The symbols move the states like this.
from | zu fe ni
nir | gad puz puz
kav | lok sav sav
tof | mit lev lev
buf | nar por por
kep | sut ton gif
nuf | bok dis dis
seb | rif ruf ruf
zas | ruk gad saz
dos | mur zem zem
fem | kof dom ziz
tuz | fel los los
mur | mur nuf mir
kof | dom vef kep
gad | puz seb liv
rif | ruf ton sig
led | gen rus rus
saz | muf liv mur
gif | tef kiz kiz
fuv | vin zav zav
mos | mig ziz mos
sut | gif tef tef
dis | bok tev tev
dob | fuv ref ref
zav | dis mit mit
mig | ziz lem lem
bis | zas ruk ruk
lem | ton rog rog
tev | bil mek mek
kom | bis zas zas
gen | kup mos mos
muf | mur mir mir
ziz | mig ton ton
fel | los kom kom
rus | gen kup sav
mek | fuv vin mir
bok | dis vor nir
dom | vef led led
ton | rog rog kep
vor | tev bil bil
mir | kom los bok
ruk | saz saz muf
lev | dos dob tev
vin | zav lev tof
sav | fuv dos bil
vef | kep zoz zoz
bil | mek fuv tuz
zun | gif rif rif
mit | lev dos lok
tef | kiz zun zun
leb | nir gad mur
kup | mos mig mig
lok | sav fem fem
sig | buf nar nar
nar | por leb mur
zem | zav ref kav
por | leb leb nir
kiz | zun ziz seb
liv | tuz fel fel
ruf | seb buf bis
puz | liv tuz nar
los | kom bis bis
rog | kep sut sut
ref | kav kup lok
zoz | rus gen gen

In the rows, 49 means zero.

The rows follow the links: the fewer symbols apart two states are, the more alike their rows tend to be.

Each row is also shifted at random along 5 hidden directions that mean nothing.

Some states, each with a row of numbers:
kup
 55   59   48   39   43   50   59   63   54   59   52   31   44   55   56   27   67   42   39   38   41   24   31   49   59   36   58   69   42   43   62   61   65   52   57   22   43   35
lok
 46   49   51   51   39   50   47   32   45   30   52   35   58   46   65   58   60   44   37   45   46   41   36   55   47   42   38   53   47   68   43   25   42   30   52   69   55   45
dos
 60   45   46   57   50   49   45   30   43   47   52   43   50   36   57   45   74   41   50   58   59   48   38   66   40   53   51   57   59   53   44   42   37   25   48   64   60   40
dob
 65   50   50   49   40   53   50   32   47   37   44   36   58   44   54   54   64   36   34   46   61   46   35   52   30   57   42   57   61   61   47   42   56   31   44   65   55   47
puz
 57   43   53   52   35   46   46   40   58   49   49   52   54   66   22   42   28   46   38   43   42   57   69   51   54   49   64   22   54   53   37   50   44   52   62   53   57   38
liv
 57   45   51   48   34   46   48   32   44   39   45   68   71   63   47   58   41   51   30   39   40   42   79   36   40   58   33   36   59   50   39   35   67   57   50   64   39   48
muf
 48   48   23   50   67   44   59   44   40   49   53   66   57   37   68   60   73   57   57   65   43   47   60   54   43   53   35   60   45   30   38   43   55   49   37   47   41   46
led
 36   59   48   29   32   39   39   60   48   47   34   50   39   50   53   53   29   43   64   37   33   38   26   47   65   20   30   56   43   46   44   45   56   41   61   57   40   54
ruk
 52   48   36   37   62   50   32   44   50   61   56   70   49   37   50   35   66   52   74   61   56   61   56   54   55   37   46   48   50   30   28   59   52   46   44   37   54   46
rif
 51   59   52   52   54   48   58   74   54   63   68   43   58   69   50   57   54   42   33   38   49   40   50   46   72   46   47   75   61   48   54   64   38   61   35   59   40   60
mek
 60   47   52   32   46   39   66   57   76   65    7   71   56   51   56   52   29   43   50   30   52   47   42   67   41   38   50   54   53   46   40   50   68   49   52   60   50   48
mos
 53   67   44   47   18   57   44   52   26   52   44   54   44   50   39   44   46   16   41   47   37   44   40   46   49   49   47   57   55   29   69   60   68   49   56   57   43   54
mir
 51   57   30   35   56   47   60   48   66   52   33   75   58   45   62   59   50   48   59   49   45   63   56   65   50   26   42   52   43   24   28   47   65   52   41   48   52   47
zoz
 36   58   48   23   31   42   43   58   42   43   35   45   32   45   49   55   30   47   67   42   34   42   26   39   54   24   28   49   39   48   49   53   61   43   57   51   35   58
bok
 52   51   37   47   56   39   79   61   75   54   21   60   50   51   66   62   33   55   52   41   36   49   51   69   48   37   53   53   40   33   44   48   56   57   50   48   46   48
kiz
 44   60   63   40   39   58   30   67   40   55   61   59   47   47   38   62   34   32   67   42   62   71   44   36   49   45   46   56   54   50   59   60   52   57   40   66   42   76
ziz
 43   65   54   50   29   68   46   53   46   45   57   45   51   54   42   47   46   22   33   46   47   60   40   46   51   35   62   52   35   40   69   48   67   62   53   39   61   52
los
 58   40   52   49   55   51   39   37   56   53   44   61   64   57   39   28   50   64   42   47   59   47   72   39   60   51   46   37   62   52   36   52   54   55   45   30   53   42
tof
 66   39   57   42   59   39   71   42   59   51   42   36   58   43   65   53   70   60   47   40   63   33   33   57   26   52   43   68   51   68   43   47   60   34   45   53   46   37
gad
 58   46   48   51   45   32   62   45   50   57   62   57   65   72   40   52   48   61   38   39   34   28   76   46   49   55   48   48   53   48   37   44   52   60   58   59   33   33
lem
 44   54   54   66   38   60   42   46   22   57   67   54   53   43   48   39   59   32   49   55   48   46   55   49   37   63   65   48   34   40   76   33   56   57   69   43   58   41
vef
 29   50   49   52   52   45   52   57   47   36   41   35   51   57   71   55   41   64   44   42   36   32   37   45   75   34   31   58   34   55   52   25   34   50   55   43   42   53
gif
 36   48   67   64   55   59   26   66   33   63   70   55   47   45   41   47   50   45   61   53   67   58   52   43   61   69   54   55   58   53   71   48   26   57   48   58   45   69
dis
 52   47   36   55   71   46   94   62   79   45   14   43   53   54   79   65   44   64   30   45   38   39   47   63   54   48   49   61   42   42   54   46   46   60   32   34   50   50

Start, symbols taken left to right, then the state you end at.
Answers are names.
 32   49   71   55   60   58   40   67   49   62   67   54   50   48   49   46   46   50   61   46   66   56   50   51   58   42   61   53   36   56   64   36   39   60   57   43   58   50
fe ni ni: rif
 56   51   52   46   35   41   47   40   36   58   61   47   56   46   59   39   79   38   53   43   53   30   33   64   39   45   45   71   49   57   45   39   56   27   65   68   48   28
fe zu fe fe: ton
 55   42   47   45   50   49   32   36   44   51   48   79   65   46   43   42   53   57   54   49   57   50   76   41   47   55   39   40   59   40   35   49   66   51   45   43   45   47
zu ni fe: saz
 35   48   56   54   59   66   59   50   47   27   65   35   55   44   56   63   53   55   42   52   51   57   51   34   31   52   52   44   20   60   68   32   61   66   43   27   55   54
fe fe: tef
 42   48   59   55   59   56   38   62   35   50   65   43   42   44   41   60   48   50   53   52   67   62   48   25   50   69   46   53   60   56   64   64   34   58   28   53   42   77
ni ni ni fe: leb
 48   67   36   32   14   44   47   49   25   42   35   56   44   45   46   60   37   27   51   42   28   39   35   36   41   39   25   61   45   30   59   53   78   45   56   68   31   60
ni ni: mos
 48   40   33   62   78   49   78   55   60   47   28   46   39   39   66   52   51   65   49   64   44   51   50   57   48   62   54   47   42   38   54   52   36   54   37   29   51   52
zu ni: nir
 55   48   45   36   59   46   38   51   54   68   55   73   61   51   51   32   65   58   59   45   58   44   64   54   65   37   42   57   59   38   26   57   60   53   47   36   43   39
fe fe ni: mur
 55   42   56   36   52   47   52   38   63   33   40   26   47   41   59   50   59   53   42   41   57   42   21   51   39   40   43   55   49   77   38   44   51   29   46   50   56   44
ni fe zu: vin
 56   52   34   41   43   50   40   35   33   49   54   80   65   48   48   51   59   49   52   53   48   54   74   48   49   47   30   50   57   29   30   45   66   51   43   58   43   50
ni zu ni: mir
 38   51   66   39   59   55   40   66   46   47   62   48   44   39   44   67   41   53   70   47   66   66   47   29   40   51   45   52   43   59   60   60   51   61   35   50   43   75
fe fe zu fe: buf
 30   48   58   61   39   53   28   46   45   46   50   44   52   51   55   37   47   45   46   48   48   47   39   63   79   36   50   49   48   59   51   22   22   37   68   56   66   45
ni ni: ton
 60   42   46   51   51   36   77   57   59   61   15   67   52   44   66   61   40   56   50   40   45   31   48   60   33   65   42   58   51   43   54   45   62   48   53   60   35   52
fe zu zu: vin
 58   44   61   44   41   60   33   38   67   48   33   54   57   62   29   32   28   53   35   38   56   60   64   42   59   46   56   22   60   57   39   54   54   56   55   40   60   47
ni ni zu zu: ruk
 47   55   25   54   51   37   50   49   44   65   59   75   49   44   53   51   60   43   66   63   38   54   56   76   50   41   50   56   45   21   35   44   43   41   56   64   54   36
zu fe fe: dis
 62   34   59   33   57   34   52   44   52   60   50   39   43   32   58   39   70   59   73   48   64   38   30   65   24   46   54   59   48   69   36   44   58   25   60   52   49   32
zu ni: tev
 64   43   60   36   33   44   39   40   53   57   23   65   43   34   42   45   38   36   65   39   64   54   36   57   21   55   55   43   63   56   46   52   62   28   58   74   54   51
zu fe: lev
